Below are the code and all the weights of a small trained network. Each question names an input and a target symbol and asks about switching units off, where a switched-off unit gives its printed mean instead of its output.

import numpy as np


def w(rows, s, z=0):
    codes = np.array(rows[::2]) - 128.0
    scale = np.full(codes.shape[1], s)
    scale[-1] = z or s
    return codes * scale


def f(y):
    return y / 2 * (1 + np.tanh(0.7978845608 * (y + 0.044715 * y**3)))


def softmax(a):
    e = np.exp(a - a.max(-1, keepdims=True))
    return e / e.sum(-1, keepdims=True)


def log_softmax(a):
    a = a - a.max(-1, keepdims=True)
    return a - np.log(np.exp(a).sum(-1, keepdims=True))


def net(x, mask):
    ids = ['αγηθλξσω'.index(c) for c in x.split()]
    T = len(ids)
    res = E[ids] + P[:T]
    u = 0
    for l in range(3):
        q, k, v = (res @ M[l].T for M in (Q, K, V))
        z = softmax(np.where(np.tri(T) > 0, q @ k.T / 3**0.5, -1e9)) @ v
        res = res + np.where(mask[u], z, O[l][:, -1]) @ O[l][:, :-1]
        u += 1
        y = f(res @ A[l][:, :-1].T + A[l][:, -1])
        res = res + np.where(mask[u : u + 12], y, B[l][:, -1]) @ B[l][:, :-1]
        u += 12
    return log_softmax(res[-1] @ U[:, :-1].T + U[:, -1])


Q, K, V, O, A, B = {}, {}, {}, {}, {}, {}
E = w([
[136,198,159],'α',
[34,103,67],'γ',
[145,137,242],'η',
[254,122,178],'θ',
[187,129,231],'λ',
[90,189,66],'ξ',
[168,59,125],'σ',
[45,93,98],'ω',
],0.017)
P = w([
[134,149,191],'0',
[210,158,141],'1',
[206,162,133],'2',
[241,150,105],'3',
[3,198,223],'4',
[187,144,111],'5',
[166,147,121],'6',
[84,157,161],'7',
[192,121,93],'8',
[174,122,99],'9',
[43,139,160],'10',
[176,124,102],'11',
[146,138,119],'12',
],0.0054)
Q[0] = w([
[174,208,244],'L0H0',
[253,14,3],'L0H0',
[158,65,127],'L0H0',
],0.0061)
K[0] = w([
[193,168,200],'L0H0',
[204,47,63],'L0H0',
[124,3,118],'L0H0',
],0.007)
V[0] = w([
[36,224,100],'L0H0',
[26,66,215],'L0H0',
[1,157,122],'L0H0',
],0.0072)
O[0] = w([
[212,73,147,254],'L0H0',
[151,125,150,103],'L0H0',
[198,150,1,213],'L0H0',
],0.0065,0.0041)
A[0] = w([
[146,143,218,200],'L0N0',
[60,215,172,159],'L0N1',
[189,180,186,149],'L0N2',
[220,55,100,171],'L0N3',
[206,149,189,61],'L0N4',
[147,128,94,84],'L0N5',
[105,213,88,125],'L0N6',
[138,84,254,108],'L0N7',
[99,76,42,121],'L0N8',
[171,36,115,254],'L0N9',
[78,131,58,163],'L0N10',
[93,169,144,20],'L0N11',
],0.01,0.0029)
B[0] = w([
[176,153,47,198],'L0N0',
[204,66,88,161],'L0N1',
[66,176,145,190],'L0N2',
[56,76,199,168],'L0N3',
[149,142,2,173],'L0N4',
[235,179,176,150],'L0N5',
[225,98,118,221],'L0N6',
[211,194,64,217],'L0N7',
[57,242,143,248],'L0N8',
[11,141,163,176],'L0N9',
[194,227,167,253],'L0N10',
[142,30,132,111],'L0N11',
],0.0045,0.0053)
Q[1] = w([
[197,59,101],'L1H0',
[153,253,118],'L1H0',
[206,86,233],'L1H0',
],0.0051)
K[1] = w([
[123,134,79],'L1H0',
[33,28,202],'L1H0',
[254,73,161],'L1H0',
],0.0076)
V[1] = w([
[106,171,108],'L1H0',
[108,109,122],'L1H0',
[119,254,111],'L1H0',
],0.0097)
O[1] = w([
[60,91,124,183],'L1H0',
[97,228,26,118],'L1H0',
[172,3,13,254],'L1H0',
],0.0056,0.0085)
A[1] = w([
[211,2,228,95],'L1N0',
[86,162,106,84],'L1N1',
[98,106,71,157],'L1N2',
[73,162,224,3],'L1N3',
[252,12,137,108],'L1N4',
[65,237,142,132],'L1N5',
[204,189,58,158],'L1N6',
[109,90,214,52],'L1N7',
[82,62,170,112],'L1N8',
[176,184,121,154],'L1N9',
[108,96,245,61],'L1N10',
[29,148,133,185],'L1N11',
],0.009,0.0047)
B[1] = w([
[162,154,184,127],'L1N0',
[128,181,93,129],'L1N1',
[224,28,85,172],'L1N2',
[139,160,102,123],'L1N3',
[183,196,163,164],'L1N4',
[100,94,207,129],'L1N5',
[96,121,192,249],'L1N6',
[181,197,135,121],'L1N7',
[70,133,160,126],'L1N8',
[120,67,156,172],'L1N9',
[255,208,93,123],'L1N10',
[169,42,105,144],'L1N11',
],0.0072,0.012)
Q[2] = w([
[230,46,139],'L2H0',
[49,72,190],'L2H0',
[255,22,122],'L2H0',
],0.0068)
K[2] = w([
[78,111,2],'L2H0',
[78,81,212],'L2H0',
[47,44,96],'L2H0',
],0.0077)
V[2] = w([
[3,169,39],'L2H0',
[99,60,118],'L2H0',
[95,62,95],'L2H0',
],0.0063)
O[2] = w([
[189,222,132,162],'L2H0',
[59,254,149,224],'L2H0',
[68,150,95,253],'L2H0',
],0.012,0.0049)
A[2] = w([
[91,139,106,59],'L2N0',
[207,144,12,119],'L2N1',
[80,130,82,93],'L2N2',
[121,106,86,94],'L2N3',
[153,199,227,253],'L2N4',
[92,138,197,126],'L2N5',
[27,100,51,67],'L2N6',
[185,95,141,3],'L2N7',
[73,205,194,11],'L2N8',
[118,175,81,27],'L2N9',
[2,154,177,195],'L2N10',
[157,3,105,57],'L2N11',
],0.0088,0.0029)
B[2] = w([
[172,148,170,144],'L2N0',
[184,70,117,255],'L2N1',
[150,251,140,183],'L2N2',
[214,109,107,149],'L2N3',
[111,24,53,210],'L2N4',
[158,52,158,114],'L2N5',
[193,173,228,235],'L2N6',
[121,168,176,122],'L2N7',
[151,149,245,147],'L2N8',
[167,161,254,182],'L2N9',
[52,83,180,174],'L2N10',
[99,236,128,169],'L2N11',
],0.0059,0.0056)
U = w([
[111,75,86,60],'α',
[170,182,82,97],'γ',
[170,95,145,15],'η',
[165,85,147,51],'θ',
[186,91,166,44],'λ',
[178,65,7,184],'ξ',
[24,2,109,255],'σ',
[48,159,123,210],'ω',
],0.01,0.0054)

Each question gives the input, a string of symbols that net reads in full, and the target symbol t.
The units are the heads (3 rows each of Q, K, V and O) and the neurons (one row each of A and B). Each row of codes is followed by its name. A weight is (code - 128) times the scale printed after its matrix; where a second scale follows, it is the last column's (O, A, B and U).
mask holds one flag per unit, layer by layer, with each layer's heads first. A switched-off unit (its flag False) gives its mean, the last column of its rows in O or B, instead of its output. The means were averaged over made-up inputs and are rounded, as every weight is.
A unit's drop is (log p(t) with every unit on - log p(t) with that unit switched off) / (log p(t) with every unit on - log p(t) with every unit switched off).
The circuit of an input: a set's keep is (log p(t) with only the set's units on - log p(t) with every unit switched off) / (log p(t) with every unit on - log p(t) with every unit switched off). Starting from the 12 units with the biggest drops (on a tie, the unit counted first), units are removed one at a time, each time the one whose removal leaves the highest keep (on an exact tie, the one counted first), for as long as the keep stays at least 0.8.
units of the circuit, in order: the units of the circuit, biggest drop first
unit that matters most: the unit with the biggest drop
top k neurons in layer l: the k neurons of layer l with the biggest drops, biggest first
drop of u: that unit's drop, to one decimal
input α γ ξ ξ ω α ξ ξ σ α, target σ: unit that matters most -> L1H0
input ω η ξ ξ θ, target ξ: units of the circuit, in order -> (L0N4, L2N6)
input θ γ λ ξ η, target γ: units of the circuit, in order -> (L0N7, L0N0)
input γ ω ξ α γ ω, target γ: units of the circuit, in order -> (L1N6, L2H0, L2N4)
input ξ γ γ ξ ω ξ η ξ ξ ξ η γ λ, target γ: units of the circuit, in order -> (L2H0, L1N4)
input α ω ξ ξ λ ξ λ, target ξ: top 2 neurons in layer 2 -> (L2N4, L2N6)
input ξ η η ξ ξ α ξ ξ γ, target γ: units of the circuit, in order -> (L2N6, L1H0, L2N2, L2H0)
input ξ ξ γ θ ξ α γ γ ω η ω η, target γ: units of the circuit, in order -> (L2H0, L0N7)
input ξ ξ ξ ξ η ω γ ξ λ ξ σ, target σ: units of the circuit, in order -> (L0N9, L0N3)
input ω ξ ξ λ γ, target ξ: top 4 neurons in layer 1 -> (L1N6, L1N9, L1N1, L1N2)
input ξ ξ λ γ θ ω ξ ω γ ω ω ω λ, target ω: top 3 neurons in layer 0 -> (L0N2, L0N6, L0N8)
input ξ ξ γ ξ ξ ω θ σ λ η, target σ: top 3 neurons in layer 2 -> (L2N4, L2N6, L2N2)
input ω γ ξ ξ ξ σ ξ λ, target σ: top 2 neurons in layer 1 -> (L1N2, L1N6)
input α λ ξ ω λ ω ω λ, target ω: unit that matters most -> L0N2
input η ξ γ λ ω ω ω ξ θ, target ω: top 2 neurons in layer 1 -> (L1N2, L1N11)
input ω ξ γ ξ α ξ ξ ξ γ η, target ξ: top 2 neurons in layer 0 -> (L0N10, L0N4)
input ξ ω ξ α ξ, target ξ: top 2 neurons in layer 0 -> (L0N8, L0N1)
input α γ ξ α, target ξ: top 4 neurons in layer 0 -> (L0N10, L0N4, L0N8, L0N5)
input ω ξ ξ α ξ ξ θ γ, target ξ: top 3 neurons in layer 1 -> (L1N6, L1N9, L1N2)
input ω ξ η ω ω θ ω, target ω: unit that matters most -> L0N7
input σ ξ ξ η, target σ: top 2 neurons in layer 1 -> (L1N6, L1N9)
input ξ η ω α ξ γ γ σ ξ λ, target σ: top 2 neurons in layer 0 -> (L0N2, L0N3)
input ξ ω σ ξ ω ξ, target σ: top 2 neurons in layer 1 -> (L1N6, L1N5)
input ξ ξ ξ ξ ξ ξ λ ω ξ ξ γ λ, target γ: drop of L0N7 -> 0.3
input α α ω σ, target ω: drop of L1N4 -> 0.2
